Here is a tiny trained network, its code and every weight. The questions are about switching its units off for an input and a target symbol, where a switched-off unit gives its printed mean instead of its output.

import numpy as np


def w(rows, s, z=0):
    codes = np.array(rows[::2]) - 128.0
    scale = np.full(codes.shape[1], s)
    scale[-1] = z or s
    return codes * scale


def norm(h):
    return h / np.sqrt((h * h).mean(-1, keepdims=True) + 1e-5)


def softmax(a):
    e = np.exp(a - a.max(-1, keepdims=True))
    return e / e.sum(-1, keepdims=True)


def log_softmax(a):
    a = a - a.max(-1, keepdims=True)
    return a - np.log(np.exp(a).sum(-1, keepdims=True))


def net(x, mask):
    ids = ['αβγδζηθλμξστω'.index(c) for c in x.split()]
    T = len(ids)
    res = E[ids] + P[:T]
    u = 0
    for l in range(2):
        r = norm(res)
        for j in range(3):
            rows = slice(4 * j, 4 * j + 4)
            q, k, v = (r @ M[l][rows].T for M in (Q, K, V))
            z = softmax(np.where(np.tri(T) > 0, q @ k.T / 4**0.5, -1e9)) @ v
            o = O[l][rows]
            res = res + np.where(mask[u + j], z, o[:, -1]) @ o[:, :-1]
        u += 3
    return log_softmax(norm(res)[-1] @ U[:, :-1].T + U[:, -1])


Q, K, V, O = {}, {}, {}, {}
E = w([
[96,153,83],'α',
[146,4,157],'β',
[128,133,149],'γ',
[248,104,131],'δ',
[126,112,139],'ζ',
[147,134,120],'η',
[143,126,138],'θ',
[149,130,120],'λ',
[110,141,124],'μ',
[145,136,123],'ξ',
[120,147,133],'σ',
[78,67,178],'τ',
[102,63,85],'ω',
],0.037)
P = w([
[103,2,37],'0',
[113,12,50],'1',
[118,25,61],'2',
[124,31,72],'3',
[132,42,77],'4',
[143,49,90],'5',
[154,59,99],'6',
[167,62,107],'7',
[175,71,109],'8',
[168,59,121],'9',
],0.0033)
Q[0] = w([
[71,125,88],'L0H0',
[170,84,95],'L0H0',
[61,106,171],'L0H0',
[125,152,89],'L0H0',
[180,241,47],'L0H1',
[249,204,85],'L0H1',
[172,70,88],'L0H1',
[93,155,105],'L0H1',
[208,150,155],'L0H2',
[198,112,111],'L0H2',
[38,239,82],'L0H2',
[254,54,133],'L0H2',
],0.017)
K[0] = w([
[104,157,32],'L0H0',
[182,158,141],'L0H0',
[109,86,66],'L0H0',
[116,179,106],'L0H0',
[89,187,165],'L0H1',
[146,189,186],'L0H1',
[184,156,128],'L0H1',
[110,148,76],'L0H1',
[183,187,210],'L0H2',
[160,149,152],'L0H2',
[46,171,4],'L0H2',
[227,133,192],'L0H2',
],0.017)
V[0] = w([
[147,203,179],'L0H0',
[29,80,61],'L0H0',
[114,106,152],'L0H0',
[109,231,107],'L0H0',
[132,176,201],'L0H1',
[163,86,178],'L0H1',
[118,219,119],'L0H1',
[86,90,119],'L0H1',
[136,171,131],'L0H2',
[254,29,126],'L0H2',
[105,47,64],'L0H2',
[84,99,169],'L0H2',
],0.0097)
O[0] = w([
[136,39,52,79],'L0H0',
[212,219,186,122],'L0H0',
[150,122,88,147],'L0H0',
[113,187,151,27],'L0H0',
[118,156,210,89],'L0H1',
[99,108,118,172],'L0H1',
[163,153,181,56],'L0H1',
[53,81,126,137],'L0H1',
[130,160,119,102],'L0H2',
[72,2,57,254],'L0H2',
[189,109,173,135],'L0H2',
[73,106,190,158],'L0H2',
],0.0059,0.0052)
Q[1] = w([
[140,248,191],'L1H0',
[230,153,124],'L1H0',
[6,139,168],'L1H0',
[134,147,227],'L1H0',
[197,198,66],'L1H1',
[157,87,150],'L1H1',
[191,60,91],'L1H1',
[128,95,99],'L1H1',
[138,128,139],'L1H2',
[110,122,80],'L1H2',
[107,179,126],'L1H2',
[122,157,92],'L1H2',
],0.018)
K[1] = w([
[121,253,160],'L1H0',
[202,217,101],'L1H0',
[4,140,187],'L1H0',
[136,159,181],'L1H0',
[139,155,83],'L1H1',
[150,89,144],'L1H1',
[167,103,145],'L1H1',
[136,63,115],'L1H1',
[113,135,125],'L1H2',
[213,134,81],'L1H2',
[116,185,123],'L1H2',
[158,158,122],'L1H2',
],0.018)
V[1] = w([
[160,25,55],'L1H0',
[216,122,164],'L1H0',
[2,103,164],'L1H0',
[65,144,118],'L1H0',
[152,188,164],'L1H1',
[133,128,116],'L1H1',
[53,110,89],'L1H1',
[50,139,110],'L1H1',
[51,117,127],'L1H2',
[133,122,130],'L1H2',
[99,186,160],'L1H2',
[151,120,144],'L1H2',
],0.0099)
O[1] = w([
[121,247,191,254],'L1H0',
[111,79,203,103],'L1H0',
[25,207,2,161],'L1H0',
[112,138,18,128],'L1H0',
[119,17,158,55],'L1H1',
[142,135,147,131],'L1H1',
[93,142,186,168],'L1H1',
[99,107,144,134],'L1H1',
[241,114,173,145],'L1H2',
[128,132,135,133],'L1H2',
[161,94,28,56],'L1H2',
[112,167,125,127],'L1H2',
],0.005,0.0087)
U = w([
[145,10,159,133],'α',
[162,131,110,122],'β',
[86,31,26,87],'γ',
[130,113,138,59],'δ',
[47,86,233,144],'ζ',
[155,153,253,253],'η',
[215,74,42,155],'θ',
[131,113,141,92],'λ',
[188,211,68,115],'μ',
[129,117,136,72],'ξ',
[120,83,67,151],'σ',
[16,237,107,119],'τ',
[199,52,138,137],'ω',
],0.011,0.0047)

Each question gives the input, a string of symbols that net reads in full, and the target symbol t.
The units are the heads (4 rows each of Q, K, V and O). Each row of codes is followed by its name. A weight is (code - 128) times the scale printed after its matrix; where a second scale follows, it is the last column's (O and U).
mask holds one flag per head, layer by layer. A switched-off head (its flag False) gives its mean, the last column of its rows in O, instead of its output. The means were averaged over made-up inputs and are rounded, as every weight is.
A unit's drop is (log p(t) with every unit on - log p(t) with that unit switched off) / (log p(t) with every unit on - log p(t) with every unit switched off).
The circuit of an input: a set's keep is (log p(t) with only the set's units on - log p(t) with every unit switched off) / (log p(t) with every unit on - log p(t) with every unit switched off). Starting from all 6 units, units are removed one at a time, each time the one whose removal leaves the highest keep (on an exact tie, the one counted first), for as long as the keep stays at least 0.8.
circuit, biggest first: the units of the circuit, biggest drop first
most important unit: the unit with the biggest drop
heads that matter: for each layer, one digit per head in row order, 1 if its drop is at least 0.15 and else 0, layers parted by /
drop of u: that unit's drop, to one decimal
input θ λ β λ θ ζ λ τ λ λ, target γ: heads that matter -> 001 / 000
input λ ζ ζ η γ γ α α δ σ, target η: heads that matter -> 001 / 000
input σ β η, target η: heads that matter -> 000 / 100
input λ ζ λ λ α μ τ γ, target τ: most important unit -> L0H2
input δ λ τ τ ξ α θ λ η ζ, target γ: heads that matter -> 001 / 000
input τ γ λ, target τ: heads that matter -> 000 / 100
input λ γ ξ γ α γ ξ τ ξ, target τ: heads that matter -> 000 / 000
input γ λ α λ γ β γ η, target τ: circuit, biggest first -> [L0H0; L0H1; L1H0]
input τ γ α ξ σ σ ζ μ ξ, target η: heads that matter -> 110 / 100
input η γ λ μ λ μ ζ α γ σ, target η: circuit, biggest first -> [L0H2; L1H0]
input ξ μ γ λ λ λ ξ, target τ: circuit, biggest first -> [L0H0; L0H2; L1H0]
input ξ σ β ξ ζ ζ μ η, target η: heads that matter -> 010 / 100
input λ α ξ α ξ λ λ μ ζ λ, target θ: heads that matter -> 111 / 110
input μ λ θ τ μ η, target γ: circuit, biggest first -> [L0H2]
input ξ σ λ λ ξ, target η: heads that matter -> 010 / 100
input ξ δ λ η η η σ ζ θ, target γ: drop of L0H2 -> 0.8
input ζ δ β δ τ μ, target η: drop of L0H2 -> 1.7
input ξ β δ γ λ τ ξ γ ξ ζ, target τ: drop of L1H1 -> 0.1
